In the rows, zero is written as 128.
Each row has a class, written after it, and each block has its own classes.
[124  68  78 183 145 148  97 150  99  73  87 149 114 136 187 135 111  81
 121 146 113 101 176  98  96 136 132 157 126  78 102 144 143  99] | Q
[130 139 170 156 113 105 108 153 131 112 148 136 126 109 120 135 120 143
 131 122 130 113 154 168 108 131 125 125 124 127 119 159 125 126] | S
[129 143 149 154 123 118  98 158 108 118 156 131 124 113 126 137 133 126
 134 111 123 114 133 158 121 118 138 118 127 125 120 135 120 130] | S
[113 138 136 134 116 115 117 126 117 124 156 136 124 121 152 150 133 129
 132 123 149 148 108 119 139 110 116 102 137 126 124 130  97 115] | R
[118 127 124  99 124 149 112 108 128 162 127 122 132 131 153 164 140 126
 120 131 191 149 118 118 133 115 107 129 115 151 119 104 102 140] | K
[147 166 133 120 136 112 136 142 172 157 142 133 138 164 108 128 116 143
 125 115  96 119 182 145 142 135 128 119 140 111 126 144 131 144] | P
[ 53  84 158 174  39 134 189 147 110 121 215 201  74 161 203 119 131 139
 138  99 207 151 233 221  29 156 103  70 164 119 138  68 120 118] | A
[ 55  54 171 205  94 172 165 199 158  53 112 131  71 163 111 107  67 117
 133 175 157 122 179 143  92 132  97 166 132  75 125 214 124 126] | R
[137 120 136 122 110 124 133 158 135 117 156 132 144 137  91 100  94 141
 133  92 113 128 136 151 146 128 124 123 136 110 118 136 125 162] | F
[107  94 141 140  58 114 111 172 116  24 184 193  89 122 130  65 145 120
 133  78 117  99 157 161  89 113 137 115 157  81  99 116  66 140] | R
[164 143 197  53 113  65 152  61 132 101 100 142  86 157 103 115 118 107
 123 119 136  68  93  97  65 137 105 158  98  78 156 187  83 121] | P
[ 91 128  30 187 128 153 110 110  75  84 249 163 182 230  91  81  85 114
 132 166 101 193 188 108 155  67 168 107 135 127 119 142 133 176] | P
[128 143 124 110 120 150 135 124 110 151 150 134 146 136 143 142 122 125
 140 124 170 146 124 131  96 135 128 100 121 119 139 107 122 132] | X
[110 127 100  98 122 166 110 113 157 119 146 204 146 137  90  83 204 117
 110 129 131 103 243 193 116 158 177 122 141 166 146 101 164 185] | M
[121 139 125 105 116 147 124 117 112 145 145 136 154 122 157 146 126 130
 138 129 174 152 105 125 103 131 115  95 120 130 138 108 121 122] | X
[153 116 125  78 113 131 109 107 154 124 137 145 132 131 116 127 140 109
 115 104 138 120 110 128 125 120  96 151 138 153 107 142 101 141] | F
[125 157 116 113 129 119 123 109 132 162 136 112 128 120 133 147 116 127
 124 132 178 133 118 131 104 107 101 117 135 132 136 109 109 129] | B
[129 131 114 119 118 125 116 117 106 141 171 140 147 139 126 123 133 139
 140  91 143 146 128 122 159 115 128 113 136 136 137 108 122 144] | F
[111 138 114 122 127 142 119 128 134 121 177 114 132  92 122 128 120 121
 136 110 140 127 127 144 125 117 139  99 130 138 127 104 115 132] | M
[136 130 133  91 112 137 114 111 113 137 134 121 130 121 148 132 130 113
 126 113 183 146  92 114 141 112 117 132 107 144 112  97 104 143] | K
[133 124 122  89 147 130 126 126 145 149 133 106 148 123 137 148 126 101
 122 133 146 132  82 112 130 121 101 115 114 135 113 123 135 117] | J
[126 155  97 107 116 144 118 127 131 170 140 118 135 120 126 143 128 117
 126 124 169 140 138 129 115 118  98 112 144 127 140 104 118 133] | B
[105  73 112 162 194  75 107  48 197 137 252 167 187 110 165 182  55  80
  66 212 105  63 177 172  81 117  71 136  71 117  90 229  86  19] | M
[152 129 137 135 115  92 131 142 131 128 159 116 126  99 104 109 117 109
 127 117 108 125 123 140 133 125 120 120 134 116 119 140 113 135] | Z
[122 127 138 124 114 121 115 137 137 135 154 132 141 139  92 102 103 150
 136 103 128 136 139 136 160 112 119 125 147 129 129 144 110 164] | F
[125 109  83 217  54 134 143 147  46  17 125 157  60  75 159  72 150  51
 184 105  71 163 181 102 165 135 157 172 208  78  41 175 115 157] | R
[152 147 113  77 206 126 106  45 177  99  83 114 194 153 116 145 104  93
  96 133 162 103 140 106  68 116 116 124 100  34 113 234 133 136] | J
[112 131 137 140 106 123 127 137 114 107 168 153 119 125 153 141 148 126
 133 117 140 141 119 136 140 119 127 106 138 127 112 125 104 121] | R
[151 164 136 106  98 112 121 139 134 141 172 130 134 113 105  75 105 106
 134  96 106 100 148 154 143 129 132 139 149 110 116 139 103 145] | B
[147 101 155 136  63 143 111 165 150  46  92  92  87 107 152  72  94 144
 147 102 161 144 129 109  95 135 136 151 155 162 105 145 128 140] | Q
[108 154 107 135 138 133 143 122 161 152 138 136 163 142 140 160 129 154
 134 133 127 159 164 141 148 140 118  87 132 114 130 129 138 149] | P
[136 116  91 165  81 140 158 149  77 119  77  72 108  60 123 183  81 134
 155 144 166 192 119 110  94 157 117  75 152 130 126 133 171 137] | A
[ 95 104 155 107  53 205 179 153 169 115  79 113 136 131 159  88  74 108
 169 125 151 172 185 153  77 190  98 154 145  94 140 130 131 178] | X
[122 127 168 155 118 104 123 165 136 107 158 142 127 115 115 129 108 131
 121 124 122 109 139 190  98 132 115 118 117 111 108 148 120 130] | S
[115 138 137  93 108 136 125 115 164 126 170 119 152  82  99 125 102 122
 132 123 129 121 138 164 132 139 125 112 123 140 122 150 105 153] | M
[133 108 181 113  97  96 114 156 144 116 137 134 117 129 101 104 105 161
 127 106 147 108 148 146 102 135 107 115 122 118 142 137 119 114] | H
[168 162 114 107 138 158 118 110 147  91 167 174 171 172 106  77 175 173
 143  71  89  99 182 114 124 138 200 148 137  99 126  99  97 119] | X
[185 139 119  77 162  72 118  56 119 122  52  90 140  78  63 190 122 164
  91 183 200 151  38  96  93 112 119 122  82 169 104 148 119 161] | K
[134 109 151  93 132 109 122 103 150 147 152 124 134 138 130 132 120 108
 113 128 161 132  88 137 117 118  93 131 109 150 111 122  98 115] | H
[130 129 106 140 132 114 124 123 115 126 168 111 134 119 121 139 135 126
 127 115 147 144 110 120 105 102 122  93 129 112 140 110 107 125] | Z
[120 135 126  94 153 133 119  98 163 152 148 115 131  90 134 145 134  88
 119 131 158 115  92 148 134 117 118 127 112 160 117 102 107 136] | M
[145 126 135 128 126 119 105 150 135 115 130 134 136 120 125 115 110 137
 120 106 134 108 143 132 132 142 138 110 131  98 113 166 119 129] | Q
[132 133 112 129 124 105 124 115 112 123 167 125 140 120 120 135 137 127
 126 116 144 144 113 125 110 106 118  91 125 109 139 111 105 129] | Z
[ 63 132 174 127 189 153 115 107 184 246 144  89 167  97 201 230 129 161
 105 157 214 112  88 186 122 146 131  31 114 196 173 149 128 104] | A
[123 139 130 121 106 119 117 121 120 104 157 145 140 119 136 134 136 128
 131 116 143 152 108 125 146 114 126 104 133 122 113 134  97 135] | R
[134 116 128  87 120 127 116 122 145 152 138 125 142 130 141 124 120 116
 110 122 173 144  87 134 124 131 112 109 115 150 121  99  99 147] | Q
[111 127 172 140 115 113 150 117  58 159 111 117  92 133 179 137  92  87
 135 156 142 133 107 141  91 152 134  90 139 152 166 146 171 110] | A
[167 125 117  90  96  83  89 105 132  92 115 147 117  45 165 132 192 112
 119  80 123 101 120 129  63 135 104  86 151 114 126 111 100  99] | Z
[146 124  99 183 188 107 157 107 102  72  73  71  85 142 103 151 115 140
 133 166 153 148  94  53  75  93 136 145 134 107 104 158 163  93] | J
[126 176 151 120 123 110 139 120 128 145 135 125 110 123 109 121 114 127
 128 114 156 109 150 160 100 123 115 118 156  92 125 171 110 147] | B
[125 161  97 137 121 127 106 128 102 134 169 122 138 121 133 123 121 129
 134 115 153 134 130 122 123 100 126 101 145 125 133 113 123 121] | B
[113 136 101 115 115 156 162 117 130 127 123 120 136  87  88 120 135 106
 141 145 122 167 121 143 153 151 127 118 133 145 119 109 150 165] | M
[ 60 118 105 209 132 187 107 166 172 205 176 103 119 112 220 172 102  94
 141 100 188 171 161 122 177  99  52  85 183 108 103 124 100  47] | A
[123 165 115 128 189 130 126  93 162 164 147  91 144 104 108 172 115 122
 120 148 159 137 109 144 153 101 135 122 121 158 106 135 117 148] | M
[185 148 188  10 109 115 176  68 182 164 163 164 143 204  62  66 185 124
 120  94 119 117 119 180 153 161 177 208 105 204 106  60  80 222] | H
[126 131 116  78 132 147 120 132 145 151 149 107 153 143 116 137 115 100
 127 122 143 143  98 111 137 111 101 118 123 126 116 120 116 141] | J
[186 190 117 127 184 120  75  96 199 127  87 160 109 132 174 122 245 128
 133  82  81  90 144  90 228 101 169 201 175 190  60  97 106 119] | P
[123 137 109 116 132 141 119 144 111 129 172 111 138 146 142 137 123 115
 138 108 131 137 119 106 128 106 126 105 137 118 115 123 130 115] | J
[109  60  79 142 113 156 107 142 168 132 120 116 146 104 153 155 104 126
 124 108 175 120 198 114  68 144  78 107 127  76 161 130 135  94] | F
[111  93 180 135 105 118 163 105 147  83 109 166  88 102 198 123 158  65
 127 126 156 108 113 134 104 162  83 146 122  79 104 179 116  72] | R
[132 138 122  98 134 130 113 129 113 126 171 127 144 147 134 131 130 112
 133 109 131 124 109 107 135 107 125 113 126 119 114 130 122 118] | J
[ 94  81 130 159  89 111  79  75 100 101 183 148 128 100 239 104 112  44
 148 151 131 166  99 109 175  91  82 172 147 194  55 160  85  98] | H
[132 183 188  75  92  91 182  86 134 178  97 119  68 173 130  81 126 123
 125 128 158 132 183 178  22 154 115 134 176 152 180 104 131 167] | B
[111 130 130 162  76 103 158 120  88  92 154 116  80 100 114 130 152 158
 154 127 159 181 115 157  67 119 141 118 157 172 109  80  91 174] | S
[135 125 139  95 156  80 135   6 160 129 115 176 145 142 154 146 186 107
  98 148 184 107 180 158  49 137 126 144 111 114 136 156  97 161] | Z
[105 138 159 145 112 124 163  93 120 177 120  89 101 137 187 181  90 139
 127 162 205 186 164 130  78 136  82 115 135 153 133 163 144 106] | K
[145  85 158 107 104  91 108 118  97 106 137 131 104 110 116 143 135 136
 120 148 169 107  81 112  91 128 117 126  95 178 140 137 129  95] | H
[131 131 139  94 116 126 138 150 135 135 163 142 144 128  99 128 127 118
 128 122 104 115 133 143 146 143 114 116 131 110 102 164 128 134] | J
[130 109 145  98 120 113 110 114 139 142 146 124 130 130 138 138 119 108
 118 122 160 139  93 126 119 114  84 126 118 145 113 120 102 108] | H
[128 142 125 109 198 119 140  97 142 139 140 121 151 200  87 153 122 141
 105 156 142 117 122 121 103 100 143 131 107 116 122 143 127 143] | J
[142 161 114 117 115 103  96 110 100 110 111 109 133 107 184 127 105  95
 134 141 106 168  85 102 119 111 100  79 152 163 126 151 165 114] | P
[116 152 118 120 159 153 116 107 115 163 147 106 139 151 127 178 136 155
 122 124 196 148 119 115 141  99 144 114 114 138 122 118 101 150] | K
[121 141 116 158 118 146 131 152 105 110 138 135 153 143  90 151 137 168
 142 136 127 166 145 146 132 128 149 123 113 137 130  94 143 164] | S
[ 64 158 178 120 200 152 162  59 135 132 187 230 137 252 162 179 192 106
  99 140 144  96 123 164 147 107 123 147 108  64 103 183  57 117] | R
[148 178 139 105 122 119 126 128 128 145 149 127 131 127 102  97 123 124
 127 108 121 105 142 150 129 128 139 126 150 120 129 146 121 144] | B
[127 126 129 140 130 105 126 125 115 130 157 116 126 113 144 149 138 129
 126 118 159 131 118 132  91 117 119  85 122 114 151 119 126 111] | Z

Next block, with new classes.
[175 194  99  90 100 111 182 107 145  38 224 142 111 129 139  97 121  93
 173 162 138 120  90  95 148 139  88 110 114 109 186  68  91 132] | Moni
[137 167 133 125 167 122  92 181 120  73 117 100  58 131 127 138  94 117
 150 127 168 169  70  84 171 152  71 123 168 141 170 140 109 184] | zonep
[142 192 126  98 167 115 180 183 154  46 138 126  71 124 131 124  68 129
 191 129 117 158  78 119 123 155 109  64 164 143 174 128 147 144] | Moni
[110 200 130 149 159 115 101 178 112  76 145 113  57 110 143 165 108 148
 160  89 132 183  61 106 158 126  66  79 163 135 173 133  76 171] | lisid
[144 178 163 127 126 110 140 127 105 136 152 132 159 111 110  92 177 176
 164 186 184  91 158 106 151 127  72 167 181 120 116 117 124  96] | lavom
[159 206 121 112 127  95 158 123 160  46 199 137  80 107 132 134 138 114
 165 143 134 129 102 108 182 132  96  90 133 111 176  96 135 132] | Ber
[123 195 124 129 154 107 115 168 135  96 155 115  59 117 133 129 127 150
 152  94 144 170  72 118 166 144  66  81 159 142 177 141  84 169] | nudu
[142 192 134 122 165 138  98 186 104  78 127  94  55 134 134 144  84 116
 140 105 156 189  58  77 156 152  78 147 176 142 160 142  98 193] | pul
[171 188  97  86  95 110 177 107 151  43 218 144 102 125 142 105 122  97
 172 166 132 119  83 100 157 141  86  99 115 108 189  64  97 139] | Moni
[143 175 164 130 129 114 139 122 108 144 156 134 161 118 108  94 181 173
 155 175 181  90 153 112 146 123  70 173 175 123 120 112 121  89] | lavom
[163 200 164 125 143 102 143 122  85 157 102 132 153 111 103 100 183 136
 119 159 181  93 103 118 131 132  70 212 153 131 134 109 117  98] | gibuz
[112 186 118 164 152 107 121 139 119 100  80 131  80  41 122 185 122 158
 112 147  94 119  91 126 207  85 136  96 187 146 128 168 156 107] | degul
[162 193 148 143 124 123 140 132  96 171 160 148 158  80 110 105 192 165
 146 193 159  94 162 102 132 103  78 160 153 127 108 149 126  70] | degul
[ 98 173 109 150 171 110 150 155 117  63  63 127  84  55 144 155 103 156
 147 139  96 116  39 107 186 123 123  92 205 126 139 114 138 120] | Moni
[159 184 113  70  74 101 178 102 160  26 209 154 101 101 125  82 129 105
 182 160 119 103  92 127 157 143  98  92 112 117 190  84 113 130] | nudu
[165 205 162 126 146 109 137 122  84 157 102 130 145 107 112 105 189 139
 121 161 179  94  99 117 124 133  73 211 153 138 135 119 110 102] | gibuz
[ 86 166 124 164 158 111 127 126 136 105  73 126  86  65 125 176 125 157
 115 127  96 116  54 120 209 103 135  77 213 139 135 141 150 129] | Mel
[129 216 136 112 153 109 185 177 179  67 129 130 103 106 126 117  75 127
 198 118 105 137  85 136 136 133  98  48 149 131 163 138 142 136] | gibuz
[148 190 126 130 139  76 154 123 151  30 190 146  76  94 128 131 135 115
 165 150 141 123  98 108 184 145 118  93 126 116 177  87 145 125] | Ber
[141 188 113 102  82 106 174  98 162  39 215 148 104 146 129 107 122  97
 178 165 132 114  72 101 145 136  87  93 143 105 176  86 104 140] | Mel
[130 204 109 144 147 122 111 174 129  96 168 116  55 120 128 150 113 134
 146 114 143 178  78 103 155 117  68  95 155 137 159 155  86 155] | degul
[147 191 130 119 158 130 158 162 136  82 140 127  84  97 129 157  81 130
 175 111 123 127  93 113 119 164 123  63 147 124 138 106 152 130] | Ber
[158 176 152 112 125 114 136 115  82 160 108 132 122 119 121 111 174 139
 132 188 185  96  90 101 115 163  82 203 171 145 127 110 115 111] | Dafel
[118 201 129 140 165 126 114 163 141  79 144 119  48 140 154 142 112 136
 152  83 131 175  50 117 151 136  53  73 170 141 170 141  70 174] | Bolud
[121 207 119 132 170  97 116 172 126  77 157 110  75 135 135 145 116 133
 154  94 141 188  66  90 141 132  53  84 165 137 174 140  68 172] | goki
[156 183  96 130 140  81 171 122 143  35 192 138  72 120 137 100 137 109
 162 171 140 130  87  96 168 138 108 125 129 129 183 100 132 139] | Moni
[117 196 132 144 147 131 101 164 133  45 115 103  52 167 154 141 105 126
 154 120 143 174  44 101 159 154  55 135 183 136 164 152  90 177] | Bolud
[161 186 157 119 126 113 143 131 124 164 154 136 157 108 104  78 198 173
 152 175 167  99 150 116 153 141  68 150 164 133 135 131 126  91] | nudu
[122 189 131  98 145 114 174 174 177  70 123 124  66 109 143 119  61 124
 201 144 105 143  75 111 118 156 106  40 177 139 158 143 156 161] | Dafel
[177 197  97  71  97  93 183 104 151  25 229 146 115 120 128  94 133  89
 184 157 125 130  95 103 131 135  75 101 109 108 177  84  80 128] | goki
[155 179  98 127 131  96 171 104 162  13 185 145  56 114 141 103 141 105
 162 149 116 121  78 124 172 140 104 111 128 130 160 105 121 134] | Bolud
[119 188 134 107 148 126 178 167 172  59 137 131  74 125 122 129  75 132
 199 132 106 142  62 121 133 149 104  53 184 131 151 140 153 136] | Mel
[135 204 135  90 168  98 177 178 153  47 135 128  84 107 121 120  82 127
 198 117 111 159  80 116 107 141  95  56 171 148 162 150 143 142] | goki
[184 183 180  94 145 133 117 121  76 172 108 127 124 123 105 140 174 139
 105 137 198 108  95 113 123 159  78 203 158 139 133  89 127 101] | Ber
[159 165 156 117 134 133 127 104  86 158 106 126 124 143 106 120 181 139
 111 170 182  98  74 104 122 154  82 221 188 136 118 116 120 103] | Mel
[166 196  95  83  87  90 181 101 149  28 222 144 125 122 130 101 131  92
 180 159 127 123 104  98 134 132  80  96 117 107 172  80  89 135] | goki
[ 91 176 122 156 160 115 133 127 132  86  61 119  82  63 124 179 115 151
 113 128  92 119  50 119 209 100 143  84 224 141 133 150 149 129] | Mel
[179 158 167  98 156 122 124 116  85 153 102 137 120 118 102 112 178 134
 122 162 188  97  96 117 125 137  77 216 157 161 136 124 129  97] | zonep
[157 198  99 125 128  88 165 123 142  36 204 150  67  77 116  97 142 111
 166 179 128 122  99 107 161 108 113 124 128 125 162 137 133 108] | degul
[139 186 131  80  92  99 170 102 152  20 209 149  94 125 130 107 105 109
 187 157 134 100  89 121 150 128  89 105 137 108 180  85 116 134] | lavom
[105 220 125 165 165  96 117 178 135  92 132 107  81 124 142 146 115 133
 148 100 146 165  66 101 177 127  63  87 164 129 171 137  83 180] | gibuz
[147 209 158 152 132  99 141 130  99 159 143 136 185 102 121 113 198 158
 147 179 174  95 162 110 154 129  76 164 159 121 119 128 105  96] | gibuz
[141 179 124  81  85 109 172  98 156  36 206 150  98 123 135  93 104 109
 191 159 131  97  82 118 150 120  83 109 124 100 179  87 112 133] | lavom
[135 192 145  85 141 117 171 167 185  72 136 133  79 103 127 100  98 147
 196 120 103 138  82 140 133 144  96  49 161 149 171 151 153 136] | nudu
[157 194 174 139 131 119 127 134 109 171 157 136 171 109 122 137 195 171
 149 162 183 103 160  98 157 141  71 134 161 121 120  99 124  90] | Ber
[124 210 143 141 158 127 103 176 133 106 146 107  73 133 140 179 106 141
 145  77 155 177  70  98 168 141  62  68 159 132 173 113  94 170] | Ber
[153 187  91 114 137  62 174 119 148  15 194 143  84 100 115  88 142 104
 168 162 127 133  88 101 157 130 103 110 125 123 179 102 119 131] | goki
[143 181 112 127 129  86 156 127 128   4 187 142  62  89 132 108 131 112
 178 158 112 135  89 115 154 120 114 124 114 123 180 115 124 131] | lisid
[125 188 128  94 141 116 179 173 178  65 126 126  71 107 141 121  63 124
 203 141 105 142  75 115 122 156 105  43 175 138 157 133 151 152] | Dafel
[146 175 118 118 170 124 171 169 121  67 144 132  85  82 120 125  77 126
 175 116 114 133  93 107 113 156 140  84 161 140 126 118 141 137] | pul
[138 197 124 130 165 129 114 177 134 111 161 112  63 130 136 146 103 132
 144  77 147 187  55  91 166 131  66  84 160 147 167 128  74 188] | pul
[145 190 106  86  74 105 175 102 163  40 216 146  99 115 146 103 107  87
 192 180 131 107  80  94 147 154  94  83 126 109 181  73 105 148] | Dafel
[124 217 142 113 160 107 180 181 166  67 118 127  97 102 125 126  69 124
 189 116 106 133  84 131 134 135 107  50 158 135 162 142 158 145] | gibuz
[117 179 140  96 158 126 171 177 166  54 133 128  63 122 116 126  67 126
 188 123 105 148  62 122 116 154 114  44 192 135 158 137 159 149] | Mel
[164 197 103  97  65 114 172 103 158  49 227 155 105 118 128 102 126  96
 178 177 123 116  99 112 140 105  86 111  96 113 173 111 103 114] | degul
[130 179 101 130 133  87 168 115 162  12 197 138  63 121 124 107 141 104
 167 169 127 127  71 100 177 136 110 115 161 117 166 114 132 136] | Mel
[163 203 109  78  94  93 178 102 146  22 220 146 122 120 130 100 127  90
 185 158 127 121  91  96 129 132  78 106 118 112 182  88  92 129] | goki
[135 166 164 133 136  99 138 123 100 143 147 140 148 114 118  91 181 176
 158 184 180  86 146 107 137 125  76 171 180 118 113 125 126  96] | lavom
[136 200 137  88 172 100 177 186 154  45 145 131  79 113 117 115  77 125
 199 121 107 159  83 116  99 147  97  51 161 146 169 149 144 141] | goki
[138 214 161  99 159 120 169 183 176  82 143 134  85 113 128 148  71 141
 200 105 114 146  97 126 126 144  96  19 158 134 169 131 168 136] | Ber
[141 209 156  96 154 125 163 182 170  76 139 131  85 115 123 153  70 139
 195 108 120 148  92 127 130 155 100  27 159 133 168 117 160 137] | Ber
[113 224 120 156 167 108 120 178 134  97 130 102  87 122 132 142 109 130
 141  89 147 167  62 104 170 124  66  88 169 128 169 135  75 175] | gibuz
[157 178 145 110 117 118 137 114  85 151 103 125 119 125 116 112 169 132
 127 190 183  95  90  98 124 160  86 210 178 144 129 107 127 118] | Dafel
[ 88 176 126 155 162 122 130 132 129  93  52 117  76  62 125 185 113 152
 111 128  91 115  43 118 206 105 136  90 230 143 132 147 156 133] | Mel
[133 172 132 130 174 120  97 177 122  66 124 102  59 126 133 135  95 115
 154 124 165 167  71  79 165 145  74 124 176 141 166 148 109 179] | zonep
[144 190 123  99 171 119 184 185 155  55 141 125  66 123 129 124  67 128
 188 126 112 156  80 119 122 153 110  60 160 145 170 129 153 146] | Moni
[144 199 146  92 162 123 174 184 151  56 142 134  77 112 115 130  61 127
 192 109 118 156  76 121 127 150 116  65 165 157 163 134 146 146] | pul
[151 199 146  88 171 130 175 184 160  72 148 134  80 103 119 117  65 130
 190 104 112 156  73 118 126 143 106  57 162 151 160 136 134 140] | pul
[142 179 135  96 163 124 159 166 165  62 127 131  76 113 121 129  73 123
 191 133 117 135  84 124 141 139 103  67 166 146 164 154 151 137] | zonep
[124 168 107 131 157 129 172 151 140  60 139 127  74 111 122 136  84 124
 176 125 104 127  72 117 110 159 129  82 173 126 129 123 144 127] | Mel
[ 89 188 137 156 161 119 129 149 132  77  66 130  86  54 148 200 103 159
 148 112  92 110  43 119 195 125 118  71 195 119 135 113 152 111] | Ber
[101 171 132 155 178 124 133 128 133  90  46 133  68  48 143 174 114 158
 113 108  77 109  46 143 202 108 135  73 201 155 128 148 149 124] | Bolud
[120 174 110 151 181 115 133 138 111 103  70 120  85  45 136 175 122 158
 109 123 103 122  68 118 196 113 140  96 195 147 142 123 137 123] | Moni
[116 196 130 137 163 122 106 181 113  87 154 114  50 112 140 155 111 144
 159  86 132 185  61 107 147 124  69  79 153 140 176 137  73 175] | lisid
[105 181 130 140 154 108 111 164 132  83 147 112  56 141 143 145  94 150
 166  95 151 166  68 114 160 127  59 100 163 126 164 136  91 170] | lavom
[114 176 136 131 158 120 103 176 116  63 125  92  48 146 134 132  79 134
 157 115 167 165  66  92 156 150  72 142 178 129 157 136 115 185] | lavom
[101 168 104 154 185  99 154 155 124  75  68 133  67  44 145 151 105 159
 144 132  93 118  30 111 197 121 124  78 195 127 144 116 143 126] | Moni
[139 182 142  79 148 119 177 178 182  68 137 133  71  95 121  93  88 143
 195 112 103 144  85 142 127 146 102  39 149 151 171 144 158 142] | nudu
